Each row has a class, written after it.
[ 142  -70 -204   18 -135  -60 -266   19  150 -322  -13  339  -71   83
  207 -294   62 -226  -88 -156  106 -449 -113  260   -5  291  218  258
   98  159  109  -89 -106  143 -127  133 -255  260   48 -210  -77  -13]
k_995
[ 180  -94  141   66  153  -40  -68  371 -169   75 -104  110  169 -209
 -423  159  -74  297 -290  -51  343  507 -205 -129 -135  -80  -63   16
 -103   89  293  460  148 -173   25  -47  -12  513 -162  581 -204  282]
k_47
[  98   38  -35 -115  158  -62 -219  120  122 -278   14  230   85  141
  190  -56  -72 -201 -340 -300   -7 -389 -190  357  -55  253  241  331
  -14   86  -59  -87   23 -263  -15   25 -223  274   27  -42  -55   75]
k_326
[-121 -144  245  336   69  -68 -129 -150  232  -69  373 -149 -175  205
  148  246  354   94  -70 -252   85  -61  -89 -101 -141  -43 -159  186
  218   76  -99   82  223 -430 -164   43  -99   98   74 -469 -191   74]
k_180
[ 147  147  -59 -287  -48   88 -116   30 -256 -251   42   -8   36 -257
  -41 -243   44 -205 -212  365  133 -147 -297  285  157  -99  238   20
  216 -389 -165    9 -143 -184 -101 -121 -101 -604   30  475  207  -32]
k_326
[ -36   57 -281   36 -135  -79 -331   -9  279 -246  -81  411   73  232
  127  -59  -82  -43 -119 -215  198 -197  -16  326   50   75   62  136
  -14  116  134  144   88  230 -230  164 -214  375   26 -137 -112  109]
k_766
[  91 -223  122   -8 -377 -128  125   -9 -176   -3 -141 -415 -138 -294
 -314 -517  -98   73  -71  677   -2  -48 -286 -417   60   14   96 -190
 -240 -225 -170 -252  -98 -484  226   98  432 -614  197  183 -141  109]
k_766
[ 153 -179  214 -312  260  -23  -72  -22  217 -326  -14  571 -127   79
  401   24  477  176    9 -470   92   26 -269  -93 -199 -362 -169  347
  189  -25 -197   69 -142  786  255    2 -260   61  190  -20 -400  142]
k_679
[-116  -81   79  285  -27   28 -244 -238  215 -211  190 -162 -123  444
  183  203   50  114   -9 -323  -12 -102   71 -133   38 -131  -63  174
  -68  197  -80  -17  244 -255 -333  -47  -62   -3  -25 -396 -235   84]
k_28
[ 137  124   25 -164 -145   76 -146   83  -76 -342   76 -130  110 -195
  200 -264  179 -242 -200  387  124  -48 -252  409  233 -151  105  105
  237 -393 -267   94 -181 -231 -263   42  -44 -756   33  273  290   23]
k_766
[ 271  121  -69  238   47  -64 -224  132  178  -68 -196 -329  -63  287
  290  168  194 -150   12 -106   61  194  -75   48 -129  263  -62  123
   35  232 -255  488  -40   -9  -91  106  322   90   15  -26    3 -252]
k_991
[ 105 -156 -168  106  -32  -29 -277   87  105 -178   64  188 -125  -62
  124 -192  -43  -41 -207 -120   52 -321 -116  214    4  284   15  180
   20   60  137  -17  155   22 -116  122 -206  141  155 -205  -26  155]
k_47
[ 334  100  140 -323  281  -84   20  -60  211 -237    2  417  -86  -28
  346  125  429  -38  -41 -395    5 -198 -240   31 -193 -259  -64  394
  300  -36  -55    9  -99  676  360   48 -288  226  138   81 -182  158]
k_28
[  17   71  -97 -211   89   26 -328  -46  150 -311 -114  132   92  145
   97  -70 -131 -171  -98 -320   81 -335  -69  320   83  241  144  335
 -163  182  -61 -143   97  121 -197  131  -97  265   76  -72  -88  117]
k_679
[ 158  135 -135 -244 -138   -5 -125   76  -50 -245   52   -5   -2 -133
  146 -322  164 -216  -90  256  152   17 -199  211  260 -144  260   66
  288 -233  -85  319 -155   50 -225   -1  -33 -590  -15  426  242 -104]
k_871
[ 142  -45  245 -103 -174  -41  107  -80  -22  -29  -44 -497  -52 -287
 -204 -430 -110    5  -82  416 -113 -322 -410 -177  127  -16   31  -54
 -285 -396 -357 -321  142 -695  236  170  487 -639  303  153 -137  166]
k_766
[ 205  104 -252 -148 -209  241 -302   55   69 -379  -71   62  -44  -48
  171  -70 -198 -248  -29  356  133 -236 -173  235  289 -194  185  -10
   70 -282   -7    6  -25   45 -405 -212 -350 -660   38  446  252   48]
k_525
[ 479 -111  190 -218  223  -71   -3   97  232 -292  123  530 -245 -180
  410 -225  172  159  -90 -489 -133   14 -278 -183 -196 -272 -302  318
  251  -88  -50  -68   23  608  439  -99 -179   44  338 -116 -375  147]
k_525
[ 237  -40   51   17 -271  -32  189  -99  -44 -134  -64 -343 -249 -258
 -276 -386 -320  -26  -32  331 -150 -222 -264 -483   83   16  -34 -221
 -353 -215 -113 -391  118 -436  157 -115  342 -551  219   16 -140  110]
k_679
[ 203  150 -107   81  284  134 -251    2  346 -224   -8  297   28  199
  212   46  -51  -49   27 -322  -36 -324  -89  130   35  147   49  331
 -273  228  134 -202  195  -65 -222  -88 -446  175  -27  -54  -37  129]
k_995
[ 255  -45  165  129  235  -17   -7  364 -142  123 -159 -163  124 -118
 -323  204   23  235 -240    9  270  519 -231 -141  -77 -171  -71   39
 -211   61  159  678   63   88   24 -149  -41  405 -218  652 -144  230]
k_14
[-215 -148  108  240   61  -90 -226 -244  184 -110  197  114   29  478
   96  303  216  160  -58 -419   69   41   -8 -293 -137  -92 -116  314
    5  245 -182    4  163 -171 -180  -21 -231  284   27 -377 -290  122]
k_28
[ 370 -197  -56   35  245 -110  -36  219  233 -312   11  553 -123  101
  234 -149  367  234 -286 -188   60  154 -375 -165 -294 -240 -278  264
  249 -106  -58  268 -136  541  353   63 -228  177  197   62 -290  147]
k_995
[ 243   75  337  122    5  -39  127  252 -235  215   75 -174   -7 -358
 -229  -40   27  151 -241 -114  225  353 -215  -43  -32  -61  -35  -14
   96 -148  329  408  133 -197   94 -129   17  409 -187  492  -97  212]
k_766
[  93 -114  167  -49 -396 -121  190  -38 -153 -109  -76 -418 -147 -351
 -375 -487 -203   30 -146  624  -47 -159 -382 -280   58   97  -28 -245
 -130 -341 -282 -147   73 -610  239  103  646 -660  255   62 -254  123]
k_38
[ 214   34   62  -62 -275   65  229  -83  -74 -110  -20 -322 -304 -461
 -296 -653 -327   29   75  563 -169 -403 -249 -277  206    0   14 -289
 -141 -386  -50 -491  110 -586  220   58  418 -771  252  207  -96  121]
k_995
[-107  -36  344  231  103 -100  -41 -124  113 -225  281  -71  -95  222
  119  197  134   33 -141 -383  -25   87   14 -125  -11  -89  -49  267
  113  157 -150  131  145 -442  -80 -121   24  190  -50 -451 -300   80]
k_47
[  91  112 -270  387   84  -37 -225  104  330  -49  -48 -462  -41  223
  183  224  150   63 -121   18  216  510   -4    3 -142  220 -235  -28
  163   68 -236  737 -123  -29 -199   73  335   93 -128   35   60 -215]
k_38
[ 220 -247  -20 -212  305   79   85   22  193 -236   67  306 -126  -38
  356   14  264   49 -123 -321   50  -89 -108  -70 -108 -351  -10  240
  321  -82  -58 -198  -83  769  330  -21 -110  -83  154   10  -91  125]
k_871
[ 295   28   18   92 -459  -92  230 -101  -97  -96 -114 -393 -221 -389
 -374 -571 -211 -144  -49  521 -148 -338 -247 -280  -82   56  -58 -249
 -166 -333 -189 -141  120 -323  158  -58  515 -450  168  -91  -78   74]
k_38
[ 267  134  -12   59   50   26 -242   -7  164 -391   -2  248    4 -104
   76    8 -233 -220 -205 -274   14 -552 -211  210   39  262  107  248
  -54  -30   -7  -62   62 -256 -182 -130 -166  302   88 -103  -29  125]
k_679
[-170  -77  292   74   33  -81  -65 -178  178 -134  217 -155   15  440
  211  203  336  -33   43 -244  -64  -31   65   55   22  -38  154  347
  125  313 -197  -76   68 -367 -182    0   69  -70  -71 -482 -131    4]
k_28
[ 223  -13  225   53  205   86 -125  334 -217   58  -48   64  279 -212
 -325   83    4  225 -237    1  325  255 -110   61  -83  -34  -27  120
  -52  -43  103  413  135  -71  -53   21  -87  488 -205  534 -163  213]
k_525
[ 316  -58  173 -264  355   -3   48   67  208 -294   67  656   12 -141
  205  143  391   84 -178 -238  108  -86 -291   15 -247 -413  -82  303
  295 -116 -104    9 -181  499  441  -32 -305  138  153  117 -232  207]
k_766
[-177    6  258  153   72  -79  -43 -190  149 -102  365 -163  -47   83
    0  189  -18   64 -154 -262 -106  -65   73  -40  -27 -109   -2  121
   76   66  -91  -46  235 -663  -71  -53  190   56   55 -452 -111   90]
k_766
[ 283  -63  131 -228  440   31   62  117  321 -312   14  358  -20  122
  466  281  484  161 -135 -538  140   80 -234  -58 -162 -411 -127  410
  328   20 -163   54  -92  750  289   76 -155   34  125  147 -265  158]
k_871
[ 242  -29  121   26   34 -104   94  362 -197   88 -104  -29   23  -91
 -271   29  223   79 -234  -44  349  197 -292   91 -173  -55  149   54
   28  -74  274  563   32  104  256  111   58  638 -229  456 -111   24]
k_326
[ 209   53 -137  454   39   -5 -290  195  104 -252 -169 -229   50  271
  110  168  104 -133  -85  -12  192  289 -190   51 -126  404 -215  144
  -53  -89 -410  619 -214  -81 -132   33  155  190   48   50  -63 -215]
k_995
[ 259  -13  154 -365  201  -30  -93    9   95 -193  -33  521  131    6
  108   96  420   10 -216 -164  196  -80 -406  -80 -300 -261   47  447
  212  -65  -94 -122  -20  412  346  111 -334  166  287  257 -183  259]
k_766
[  36  -45 -249  -84   56  -19 -341   53  129 -233   -5  310   93  102
   80  -62    8  -86 -217  -47   38 -405  -10  341 -115  193  203  241
  -55  263   82 -237  153  -32 -125  188 -278  144   33  -70   -3  170]
k_991
[ 369 -177   -8 -101  335    8 -130   86  210 -328   51  436 -232  102
  271  -29  237  134 -171 -275   10  -32 -312 -198 -173 -268 -208  314
   95 -169  -78  143  -15  637  388   41 -304   85  247   94 -271  203]
k_28
[ -26 -227  259  292    4  -42  -49 -193  113 -118  302 -288 -218   45
  189   40  314  101  -27 -110 -152 -229  -55   15  -16  -69 -115  209
  108   66 -142  -10  128 -352    3  -20   41   -1  -10 -527  -90    0]
k_28
[ 219   45  -98  345  -16  -34 -279  139  313  -79 -117 -239    6  361
  308  308  273   15 -243    9   84  295 -233  -35 -215  356 -284  142
   25   66 -347  673   -8  -98 -237    2  -43   38   86   76  -33 -185]
k_180
[ 263 -234   95 -256  350  107  -72  184  230 -358   65  373 -174    3
  414   65  388   78  -90 -310   39  -50 -285   79 -159 -235 -130  303
  202  -62 -144 -104 -142  555  330   95 -216 -177  273   17 -269  139]
k_995
[-117 -161  215  324  -32 -139   57  -50   98  -47  285  -33 -193  279
  124  175  307  137 -110 -170  -49  124  -18 -181   -7    6   60  214
  196  244  -32   83  105 -331   -4 -148   11   52  -95 -435 -180  -15]
k_991
[ 122   39 -278  371  109   30 -254  287  182 -144 -229  -72  140  508
   56  479   84  -53 -188 -104  230  556  -42   32 -130  227 -150   45
 -154  183 -230  683  -23   66 -201  -44   11  213 -107   95  -18 -196]
k_47
[ 211   -9  166  -56  186 -109   -2  262 -171   34 -106   19  164 -131
 -290   78  -35  168 -364 -126  163  214 -163  -10 -140 -135   42   57
 -126   -7  115  626  125  133   92  -17   81  471 -144  520 -198  204]
k_14
[ 104   88  -85   -3   13   25 -297  135  124 -298   79  341  138   64
   17  -58  -13 -194 -218 -212  152 -360 -297  185 -102  266  119  264
   -9   21   41 -117   36 -375 -157  129 -295  228   57 -136  -43   73]
k_38
[-116   26  222  192  -55 -107  -16 -266   95    8  303 -209  -70  136
  -18  103  176   33  -97 -302  -50  -10  -22  -88   15 -112  -46  146
  147  128 -177  154  178 -443 -121 -161   50  245  -40 -378 -134  -29]
k_679
[-238 -165  147  176  -52 -168 -222 -223  238    3  297  -74 -112   36
  100   43  253  183  -18 -331   90   60   60  -36 -122 -114  -82  226
  171  133 -188  217  178 -282  -93   90   55  285   70 -343 -177   63]
k_766
[ 412  113  254   93  168  -29  130  186 -240   88  -13    1   87 -261
 -307   57   96   30 -306 -275  174   23 -260   -4 -122  -73   62   76
   -4  -53  230  398  109  -31  164 -152  -32  702 -263  443 -205   86]
k_995
[ -21  -78 -263   46   22  -49 -367  130  123 -293    9  485   28   71
   13 -152 -100   80 -245  -44   99 -262 -161  259  -53  165   35  211
   -4 -102   -9   23   41  -63  -49  121 -294  247  181  -60  -66  135]
k_326
[-252 -199  193  212  -96 -237  -21  -86  -28   41  185 -112   31  355
  -48  186  466  202 -113 -154   94  -25  -25 -120 -209  -97   82  275
   30  327 -114   27   73 -294 -138  128  -69  161  -54 -403 -184   51]
k_326
[-121 -132  354  166   94 -163   -1 -232  107   -2  305 -106    6  240
  131  245  438   52   28 -410  -13  -77  -57  -72  -35 -149   12  356
    4  322 -196  -30  138 -352  -57    2  -79  164  -35 -437 -262   10]
k_995
[ 333   57 -267  423  160   73 -303  216  178  -78 -179 -225  115  305
  110  321    2  -75 -170   -8  192  358  -95 -247 -122  307  -77  113
 -221  114 -184  427    8    4 -200  -90  -22  111   48  178   61 -117]
k_871
[  51  197  -86 -185 -177  136 -162  -16   38 -149   65 -215   33 -176
   68 -206  127  -59  -68  411  216   46 -247  257  327 -217   26  -56
  260 -465 -170   50  -36 -211 -291   90  -87 -708   42  512  168   13]
k_180
[ -25  -22  206  301  161   91  -98  -84  271 -152  306 -119  -18  251
   87  276  263   59 -178 -243   29  -67 -114  -96  -35 -127  -89  301
  118  194 -131  -27  328 -553 -363 -153 -178  -58  -23 -421  -55  196]
k_47
[ 167    9 -181   14  -82  113 -311  116   42 -296 -129  301   85  -48
   10 -192 -242 -145  -57  -21   15 -445  -45  219  -35  311  179  181
 -135  -17  120 -413  -22  -79 -189   50 -200   93  175  -51    7  146]
k_995
[ 134  101  339 -157   79  -33  -20  306 -131   -2  -32   45  193 -167
 -191   -3  121  244 -151 -110  341  364 -165   -5   16 -137   42  146
  183 -139  125  514  -53  -77   -7  198  140  392 -173  603 -215  220]
k_28
[ 168  -11 -118  -42  -77   91 -178  144  237 -233   15   87 -127   29
  379 -131    8 -258 -102 -303   -1 -479 -112  415   -2  190  123  210
  -22  -60   51  -84  132  168 -152   44 -220  107   94 -267   84   38]
k_326
[  35   83 -128  141  100    4 -342   27  203 -218   19  196   57  186
  184   56  -56 -142 -304 -246  115 -279  -51  198   31  248   64  218
   61   51   15   46  104 -186 -298   89 -334  377  -35  -94   -1   35]
k_180
[ -10  108 -162 -194 -152   99 -116   32  -91 -241  -45   24   74 -145
 -145 -172  -98  -72 -206  432  185   40 -259  114  233 -179  100  -54
  234 -294 -126  205  -91 -197 -275  -79   27 -560  -50  467  243    8]
k_38
[ 261   45  186 -152 -116 -117  126 -129   88 -139  -11  -96 -162 -325
 -107 -398 -159   62  -73  193 -173 -218 -274 -233   17   -7  -79  -80
 -219 -105 -187 -286  172 -412  265  -12  333 -520  273   36 -298  168]
k_766
[  -6   40 -184  245  124 -118 -315  117  273  -83  -93 -331   43  370
  178  327  337   -6  -70   40  118  415  -99  220 -105  237 -135  140
   59  308 -421  855 -131  -86 -167   95  168   21  -21   35   60 -305]
k_14
[ 214  120   78  217  105   13 -155   46   59 -198 -190 -399   -8  298
  208  265   61 -233   10 -102  -20  114  -68  117  -61  371  -58   52
 -184  182 -340  476 -144 -157 -123  -78  334   13  -61 -111  -27 -338]
k_679
[ 122  -84 -232   -4 -179   23 -282   23  149 -308  -36  280 -117  -41
  226 -261 -150 -104  -94  -88   -9 -428   -5  258  -62  352  169  165
   25   64  207 -321   -9  106  -88   56 -223  112  150 -115  -60   97]
k_995
[ 117   50 -255   71   -8  -67 -272   31  168 -224   -8  382  -88  168
  118 -107  -12 -119 -202 -251  164 -216  -78  204  -56  137   27  150
  154   14  138  106  140  233 -150  111 -322  307   42    3  -52   57]
k_180
[ 145   45 -177 -378 -111   83 -211   20  -42 -299   65  -78  -79 -334
  107 -269   -4 -207  -43  172   76 -353 -197  421  268 -112  386   92
  183 -381 -136   -4  -99  -40  -47   64   42 -650  131  560  231  -60]
k_871
[ 201  -79 -153  295   13   12 -260  335  110 -160 -180 -175  117  308
  -11  314   64   32 -236  174  151  462 -187  -97 -150  265 -120  138
  -40  172 -242  612 -139 -142 -181 -121   49   77  -39  184   62 -195]
k_525
[ 206  -22  368  136   21 -110   46  320 -326  152  -97   44  280 -253
 -402  152   63  297 -337  -89  356  288 -263 -176 -117  -12  -38   53
  -46 -100  178  516  121 -138   45   -1   22  710 -238  508 -312  186]
k_525
[  60  115 -128  315   52  -88 -284   82  200 -138 -202 -290   62  542
   67  506  110 -225 -116  -25  196  382 -119  -43 -172  195  -65   47
 -110  283 -279  752 -102 -103 -238 -108  108  245 -114  -73 -103 -191]
k_38
[  17   89 -141 -243 -196   57 -144   55  -18 -318   46  -23   34  -47
   94 -180  166    6 -192  563  138   71 -281  205  324 -151  127    6
  295 -266 -172  188 -285 -133 -341  -20  -86 -899   53  421  238    7]
k_679
[-232  -70  192  209  183  -53 -132 -246  124 -116  310    4   54  362
  -29  367  308   79 -191 -391  170  -53  -73 -168  -95 -164  -54  258
  113  264 -153   40  187 -354 -235  -44 -218  334  -77 -412 -217  132]
k_679
[ 388  -28   85   -8  339  120   65   94  181 -262  186  126  -98 -147
  294  -20  257   89 -191 -382   27  106 -271  -59 -171 -298 -362  204
  252 -277 -197  -97    4  326  250  -61 -125 -130  177   75 -170  167]
k_995
[-104 -182  323  375   81  -66  -62  -80  293  -77  206  -51  -98  330
  171  319  203  263  -38 -311 -119  164 -106 -236  -17 -133 -147  299
  -14  315 -112  124  167 -572 -140 -260  -97  127  -29 -433 -258   83]
k_47
[ 167   27  175  -47 -270 -155  144  -21 -200    0 -172 -328  -57 -228
 -230 -595  -57  106  -69  586 -227 -268 -257 -173   64   81   25 -192
 -156 -100 -219 -298  115 -670  151  207  596 -692  173   62 -162   42]
k_991
[ 152   99 -133  486  285   49 -328  233  159 -144 -185 -404   -1  322
  136  544   73  -41 -146  -12   47  284  -95   66 -226  306 -229  128
 -183  154 -377  577  -59 -374 -205 -137   15  134  -33   58  148 -213]
k_326
[ 245   74  151  115    2 -131   13  163 -300  184 -160  155  207 -199
 -447   60  -69  190 -294    7  114  143 -153 -164 -149   32  -14   32
 -297  -47  221  473  189    6   97  -99 -145  727 -130  501 -228  195]
k_995
[-125   -7  232  217   73 -134  -32 -187   59  -46  437 -251 -104  258
  158  249  348 -122 -143 -327   38  -56   94  -32  -80    8  172  284
  252  273   -4   61  232 -363 -156  -12   18  173 -133 -506  -57   22]
k_991
[-119 -261  276  410  -49 -207   56  -94  -59   34  283 -209 -157  215
   42   23  328  182 -111 -109  -67   -6  -45 -208 -107  -88  -35  172
  154  248  -28   42  115 -410   29   46   44   29   17 -478 -122    2]
k_14
[  11 -148  113  310 -208 -229  -12 -117   22  -64  287  -47 -154  162
  -13  -25  126   39 -179  -71 -108 -139  -13 -272  -40  -38   22  169
   24  151  -53   67  129 -232  -71  -86   -1   86   83 -534 -218  124]
k_991
[   5  -44 -312  -93    6 -128 -290   66  275 -193 -100  453   72  147
   54    8   19   -2 -283 -115  185 -171   27  141  -51  246  214  242
   42  229  126   98  -73  312 -141  149 -337  493  -49   36  -97   60]
k_180
[  99  -59 -148  116  104   -8 -358  176  214 -297   43  309   78  154
  194    2   -5  -56 -271 -284  106 -184 -129  268   25  197   80  303
  -16   84   32  -35   67 -100 -232   79 -304  241   85 -125  -85  156]
k_995
[ 177  222  -51 -265 -210   71  -55  -15 -145 -281  -35   10   78 -263
   19 -472  -27 -124   19  415   30 -145 -222  319  323  -54  207   46
  200 -381 -105  -88 -230 -111 -227  -63   80 -784   46  481  179    1]
k_995
[ -31   53 -294  319  -68 -104 -303  161  241  -20 -221 -280    4  412
  177  161  145   84   12   52  120  393  -69  158 -162  324 -253   14
 -162   18 -317  711  -24   48  -98  194  180  156   66    7  -14 -254]
k_326
[ 216  -39   76  -32 -255  -38  211   -3 -153  -41  -97 -467 -180 -324
 -334 -478 -161   42  -38  535 -171 -131 -212 -338  160  -37  -14 -241
 -338 -197 -150 -436  135 -589  255   97  380 -690   99  152  -90   60]
k_28
[  85  -29 -216  323   80  127 -304  111  236 -135 -210 -469  -57  319
  107  304 -105 -108  -17   31  153  181 -120   -6 -166  303 -136   12
 -189   27 -256  579  -60 -121 -139    8  241  124  -54  135   58 -203]
k_38
[ 300 -138  341   42  196  -95  182  415 -124   45  -39  135   13 -258
 -174   97  195  235 -175 -177  156  437 -240 -203  -84  -77   24  125
  -18   82  229  415 -131  -20  239 -139   41  455 -219  360 -218   54]
k_995
